Below are the code and all the weights of a small trained network. Each question names an input and a class and asks about switching units off, where a switched-off unit gives its printed mean instead of its output.

import numpy as np


def w(rows, s, z=0):
    codes = np.array(rows[::2]) - 128.0
    scale = np.full(codes.shape[1], s)
    scale[-1] = z or s
    return codes * scale


def norm(h):
    return h / np.sqrt((h * h).mean(-1, keepdims=True) + 1e-5)


def f(y):
    return y / 2 * (1 + np.tanh(0.7978845608 * (y + 0.044715 * y**3)))


def log_softmax(a):
    a = a - a.max(-1, keepdims=True)
    return a - np.log(np.exp(a).sum(-1, keepdims=True))


def net(x, mask):
    res = np.array(x, float).reshape(1, 8) / 4 @ E
    u = 0
    for l in range(4):
        y = f(norm(res) @ A[l][:, :-1].T + A[l][:, -1])
        res = res + np.where(mask[u : u + 8], y, B[l][:, -1]) @ B[l][:, :-1]
        u += 8
    return log_softmax(norm(res)[-1] @ U[:, :-1].T + U[:, -1])


A, B = {}, {}
E = w([
[216,41,115,54,179,59,219],'x0',
[147,191,79,148,80,76,117],'x1',
[37,118,155,205,136,3,155],'x2',
[119,207,55,52,132,162,97],'x3',
[65,213,62,144,221,201,161],'x4',
[52,103,210,65,86,113,64],'x5',
[139,237,187,138,192,147,96],'x6',
[122,90,148,165,91,166,190],'x7',
],0.0044)
A[0] = w([
[95,125,164,70,184,186,92,3],'0.n1',
[151,165,132,173,229,36,126,178],'0.n2',
[163,29,92,187,77,1,166,48],'0.n3',
[200,107,173,208,119,109,168,28],'0.n4',
[144,144,147,133,115,236,93,64],'0.n5',
[221,91,98,9,149,145,197,113],'0.n6',
[94,54,173,82,148,180,49,11],'0.n7',
[132,200,138,127,160,187,129,78],'0.n8',
],0.0061,0.0026)
B[0] = w([
[157,143,157,75,62,140,184,148],'0.n1',
[180,157,177,88,123,129,224,219],'0.n2',
[195,207,217,197,68,172,197,253],'0.n3',
[130,141,163,167,112,154,103,154],'0.n4',
[190,184,126,189,135,134,176,178],'0.n5',
[112,88,132,2,181,102,149,224],'0.n6',
[88,79,151,54,96,82,126,154],'0.n7',
[164,196,146,174,162,127,97,180],'0.n8',
],0.0061,0.0035)
A[1] = w([
[141,133,123,108,106,61,16,39],'1.n1',
[198,152,62,133,179,91,183,36],'1.n2',
[131,143,157,99,161,57,160,5],'1.n3',
[179,25,112,184,98,92,137,165],'1.n4',
[168,251,61,88,156,162,90,163],'1.n5',
[72,118,102,209,123,97,74,77],'1.n6',
[175,126,154,179,84,244,76,102],'1.n7',
[214,114,135,137,75,2,84,96],'1.n8',
],0.006,0.0029)
B[1] = w([
[154,72,154,44,85,100,78,126],'1.n1',
[181,69,112,98,212,197,113,152],'1.n2',
[158,178,109,181,147,90,100,128],'1.n3',
[80,156,171,172,78,52,156,169],'1.n4',
[37,187,117,148,65,165,56,255],'1.n5',
[124,101,22,29,126,87,71,135],'1.n6',
[168,166,161,255,118,133,185,185],'1.n7',
[35,162,206,153,31,73,162,168],'1.n8',
],0.0055,0.0041)
A[2] = w([
[36,178,89,125,72,95,131,179],'2.n1',
[162,196,59,159,169,180,103,46],'2.n2',
[68,30,156,130,113,103,99,80],'2.n3',
[233,82,64,65,189,112,204,121],'2.n4',
[82,178,178,143,255,34,111,97],'2.n5',
[157,229,161,139,105,168,81,252],'2.n6',
[89,195,189,108,143,92,48,217],'2.n7',
[199,58,101,56,116,137,201,39],'2.n8',
],0.0062,0.0035)
B[2] = w([
[94,59,68,96,151,94,175,188],'2.n1',
[42,173,61,185,124,125,7,160],'2.n2',
[107,216,99,90,159,196,32,134],'2.n3',
[200,83,135,110,253,243,95,170],'2.n4',
[226,13,202,181,127,170,209,151],'2.n5',
[133,76,104,152,97,50,175,254],'2.n6',
[136,36,92,89,89,155,169,209],'2.n7',
[169,92,83,75,221,210,89,147],'2.n8',
],0.0061,0.0062)
A[3] = w([
[102,105,76,162,123,153,200,223],'3.n1',
[166,211,105,197,132,164,29,47],'3.n2',
[193,76,87,114,209,139,152,37],'3.n3',
[123,97,144,150,130,51,203,85],'3.n4',
[136,150,72,166,135,89,142,5],'3.n5',
[164,153,127,109,103,138,177,45],'3.n6',
[113,105,131,116,137,253,104,51],'3.n7',
[57,146,159,92,135,148,6,99],'3.n8',
],0.0072,0.0031)
B[3] = w([
[41,100,140,184,184,59,147,252],'3.n1',
[61,219,58,167,237,152,51,170],'3.n2',
[147,127,180,135,254,244,101,178],'3.n3',
[111,126,149,240,102,190,212,210],'3.n4',
[65,144,75,38,103,61,49,126],'3.n5',
[116,82,117,132,61,116,142,128],'3.n6',
[117,137,165,86,7,47,182,150],'3.n7',
[183,155,52,113,46,93,76,159],'3.n8',
],0.0052,0.0039)
U = w([
[57,235,44,223,151,179,35,68],'0',
[204,36,188,68,254,218,145,157],'1',
[134,124,255,253,42,66,223,254],'2',
[68,90,109,34,29,52,28,37],'3',
],0.0094,0.0012)

Each question gives the input, the list of numbers given to net, and the class t.
The units are the neurons (one row each of A and B). Each row of codes is followed by its name. A weight is (code - 128) times the scale printed after its matrix; where a second scale follows, it is the last column's (A, B and U).
mask holds one flag per neuron, layer by layer. A switched-off neuron (its flag False) gives its mean, the last column of its row in B, instead of its output. The means were averaged over made-up inputs and are rounded, as every weight is.
A unit's drop is (log p(t) with every unit on - log p(t) with that unit switched off) / (log p(t) with every unit on - log p(t) with every unit switched off).
The circuit of an input: a set's keep is (log p(t) with only the set's units on - log p(t) with every unit switched off) / (log p(t) with every unit on - log p(t) with every unit switched off). Starting from the 12 units with the biggest drops (on a tie, the unit counted first), units are removed one at a time, each time the one whose removal leaves the highest keep (on an exact tie, the one counted first), for as long as the keep stays at least 0.8.
circuit, biggest first: the units of the circuit, biggest drop first
unit that matters most: the unit with the biggest drop
k most important neurons: the k neurons with the biggest drops, biggest first
k most important neurons of layer l: the k neurons of layer l with the biggest drops, biggest first
drop when u is switched off: that unit's drop, to one decimal
input [-1,-7,1,7,-3,2,7,2], class 2: circuit, biggest first	2.n6
input [1,-5,1,-4,-2,5,-3,-4], class 3: circuit, biggest first	2.n3; 3.n8
input [3,7,7,7,8,8,0,-8], class 2: 3 most important neurons	2.n5; 0.n2; 2.n3
input [1,-8,7,4,4,4,-7,8], class 0: circuit, biggest first	2.n3; 0.n2
input [-3,7,-3,-1,-6,8,1,6], class 3: circuit, biggest first	0.n3; 0.n2
input [6,3,4,8,-6,0,4,-4], class 1: 2 most important neurons	0.n6; 0.n2
input [-2,-8,8,-4,6,8,4,-2], class 1: 2 most important neurons	2.n5; 0.n3
input [-6,-7,8,-5,0,4,4,-7], class 1: 2 most important neurons	2.n5; 0.n3
input [-6,-1,1,4,5,8,-3,4], class 3: 2 most important neurons	0.n3; 0.n2
input [8,1,2,8,-8,5,7,3], class 1: 2 most important neurons	0.n6; 1.n5
input [-1,-6,4,3,-6,5,7,1], class 3: 2 most important neurons	0.n3; 2.n3
input [2,-1,-1,-1,0,2,-5,-1], class 1: 2 most important neurons	0.n6; 1.n5
input [-7,-8,-8,-8,0,-8,4,5], class 0: 2 most important neurons of layer 0	0.n3; 0.n2
input [-7,-1,8,4,-3,-4,5,-7], class 2: unit that matters most	0.n2
input [-4,1,4,1,7,0,-8,-3], class 3: 2 most important neurons of layer 1	1.n6; 1.n7
input [-7,-6,7,4,5,0,-2,-1], class 3: 2 most important neurons of layer 1	1.n6; 1.n7
input [-3,2,-3,-4,-2,-3,8,1], class 0: 3 most important neurons	3.n2; 2.n2; 0.n3
input [-6,-5,3,8,-8,2,5,1], class 3: drop when 0.n3 is switched off	1.1
input [5,-6,3,3,-8,-3,6,-1], class 1: drop when 0.n6 is switched off	1.1
input [7,-4,5,3,0,-2,-4,4], class 1: unit that matters most	0.n6
input [6,-5,7,1,4,-4,4,6], class 1: drop when 3.n5 is switched off	0.0
